Here is a tiny trained network, its code and every weight. The questions are about switching its units off for an input and a target symbol, where a switched-off unit gives its printed mean instead of its output.

import numpy as np


def w(rows, s, z=0):
    codes = np.array(rows[::2]) - 128.0
    scale = np.full(codes.shape[1], s)
    scale[-1] = z or s
    return codes * scale


def norm(h):
    return h / np.sqrt((h * h).mean(-1, keepdims=True) + 1e-5)


def f(y):
    return np.maximum(y, 0)


def softmax(a):
    e = np.exp(a - a.max(-1, keepdims=True))
    return e / e.sum(-1, keepdims=True)


def log_softmax(a):
    a = a - a.max(-1, keepdims=True)
    return a - np.log(np.exp(a).sum(-1, keepdims=True))


def net(x, mask):
    ids = ['Σαβεζπτ'.index(c) for c in x.split()]
    T = len(ids)
    res = E[ids] + P[:T]
    r = norm(res)
    for j in range(2):
        rows = slice(3 * j, 3 * j + 3)
        q, k, v = (r @ M[0][rows].T for M in (Q, K, V))
        z = softmax(np.where(np.tri(T) > 0, q @ k.T / 3**0.5, -1e9)) @ v
        o = O[0][rows]
        res = res + np.where(mask[j], z, o[:, -1]) @ o[:, :-1]
    y = f(norm(res) @ A[0][:, :-1].T + A[0][:, -1])
    res = res + np.where(mask[2:6], y, B[0][:, -1]) @ B[0][:, :-1]
    return log_softmax(norm(res)[-1] @ U[:, :-1].T + U[:, -1])


Q, K, V, O, A, B = {}, {}, {}, {}, {}, {}
E = w([
[222,10,174,228,125,169,104],'Σ',
[200,117,121,85,178,130,191],'α',
[81,61,223,46,147,157,200],'β',
[124,131,98,59,79,65,126],'ε',
[4,103,251,181,159,115,88],'ζ',
[123,167,186,88,42,111,149],'π',
[99,172,152,18,133,191,58],'τ',
],0.015)
P = w([
[167,87,118,96,216,52,2],'0',
[184,96,83,27,72,164,116],'1',
[159,70,91,50,88,161,81],'2',
[151,111,87,55,92,160,107],'3',
[124,49,94,80,89,133,98],'4',
[154,74,107,88,83,184,141],'5',
],0.0075)
Q[0] = w([
[151,153,186,180,140,178,150],'h0',
[212,3,158,81,137,165,84],'h0',
[156,189,37,238,146,101,93],'h0',
[102,156,64,176,107,114,154],'h1',
[155,215,118,160,130,31,158],'h1',
[96,211,118,221,124,151,175],'h1',
],0.0069)
K[0] = w([
[120,126,98,130,90,101,142],'h0',
[99,146,191,93,192,57,146],'h0',
[68,41,104,62,20,203,178],'h0',
[73,94,114,186,112,117,184],'h1',
[113,60,124,135,125,253,153],'h1',
[166,59,96,122,118,133,159],'h1',
],0.011)
V[0] = w([
[178,52,54,125,33,92,157],'h0',
[68,67,148,65,36,202,162],'h0',
[197,48,93,13,140,225,210],'h0',
[93,163,145,95,254,109,40],'h1',
[148,182,123,30,84,2,98],'h1',
[147,238,172,138,17,250,104],'h1',
],0.0067)
O[0] = w([
[197,157,91,108,113,79,73,124],'h0',
[109,127,170,30,185,26,237,90],'h0',
[108,32,68,93,183,130,138,213],'h0',
[41,197,106,159,157,255,198,214],'h1',
[125,76,65,119,54,85,159,253],'h1',
[173,51,167,59,46,240,72,58],'h1',
],0.0075,0.0062)
A[0] = w([
[142,158,255,132,236,58,101,56],'n0',
[140,153,246,145,69,75,100,33],'n1',
[105,231,147,110,22,144,202,2],'n2',
[13,142,101,142,79,118,74,228],'n3',
],0.0058,0.0016)
B[0] = w([
[75,111,149,30,102,207,186,168],'n0',
[151,79,175,2,85,106,136,155],'n1',
[123,136,107,168,183,65,70,192],'n2',
[148,122,175,180,80,131,43,251],'n3',
],0.01,0.0027)
U = w([
[110,105,138,86,193,87,167,54],'Σ',
[29,115,159,145,90,148,188,18],'α',
[193,123,187,72,126,128,34,253],'β',
[114,98,80,176,107,187,70,201],'ε',
[155,133,129,144,14,59,140,35],'ζ',
[117,135,44,171,98,60,111,71],'π',
[141,170,254,205,139,102,78,135],'τ',
],0.0092,0.0029)

Each question gives the input, a string of symbols that net reads in full, and the target symbol t.
The units are the heads (3 rows each of Q, K, V and O) and the neurons (one row each of A and B). Each row of codes is followed by its name. A weight is (code - 128) times the scale printed after its matrix; where a second scale follows, it is the last column's (O, A, B and U).
mask holds one flag per unit, heads first, then neurons. A switched-off unit (its flag False) gives its mean, the last column of its rows in O or B, instead of its output. The means were averaged over made-up inputs and are rounded, as every weight is.
A unit's drop is (log p(t) with every unit on - log p(t) with that unit switched off) / (log p(t) with every unit on - log p(t) with every unit switched off).
The circuit of an input: a set's keep is (log p(t) with only the set's units on - log p(t) with every unit switched off) / (log p(t) with every unit on - log p(t) with every unit switched off). Starting from all 6 units, units are removed one at a time, each time the one whose removal leaves the highest keep (on an exact tie, the one counted first), for as long as the keep stays at least 0.8.
circuit, biggest first: the units of the circuit, biggest drop first
top k neurons: the k neurons with the biggest drops, biggest first
which heads matter: for each layer, one digit per head in row order, 1 if its drop is at least 0.15 and else 0, layers parted by /
drop when u is switched off: that unit's drop, to one decimal
input β α ε, target Σ: circuit, biggest first => h0
input Σ α π π ε, target β: which heads matter => 01
input ζ α ζ Σ π, target τ: circuit, biggest first => h0, n2
input π ζ Σ Σ, target ζ: circuit, biggest first => h0, h1
input π ε ε α, target ζ: which heads matter => 11
input π ε β Σ, target ζ: circuit, biggest first => h1, h0
input ζ ε β ζ ζ τ, target τ: which heads matter => 10
input ε Σ Σ, target π: which heads matter => 01
input Σ Σ Σ ζ, target β: circuit, biggest first => h1, n1, h0
input Σ τ τ Σ π ζ, target β: which heads matter => 01
input ζ Σ β ζ Σ ε, target τ: top 2 neurons => n2, n3
input α τ τ α α, target ε: drop when n2 is switched off => 0.0
input α ε ζ β π, target ε: drop when h0 is switched off => 1.1
input α α τ π, target ε: drop when h0 is switched off => 0.8
input ε ε Σ α, target π: circuit, biggest first => h1
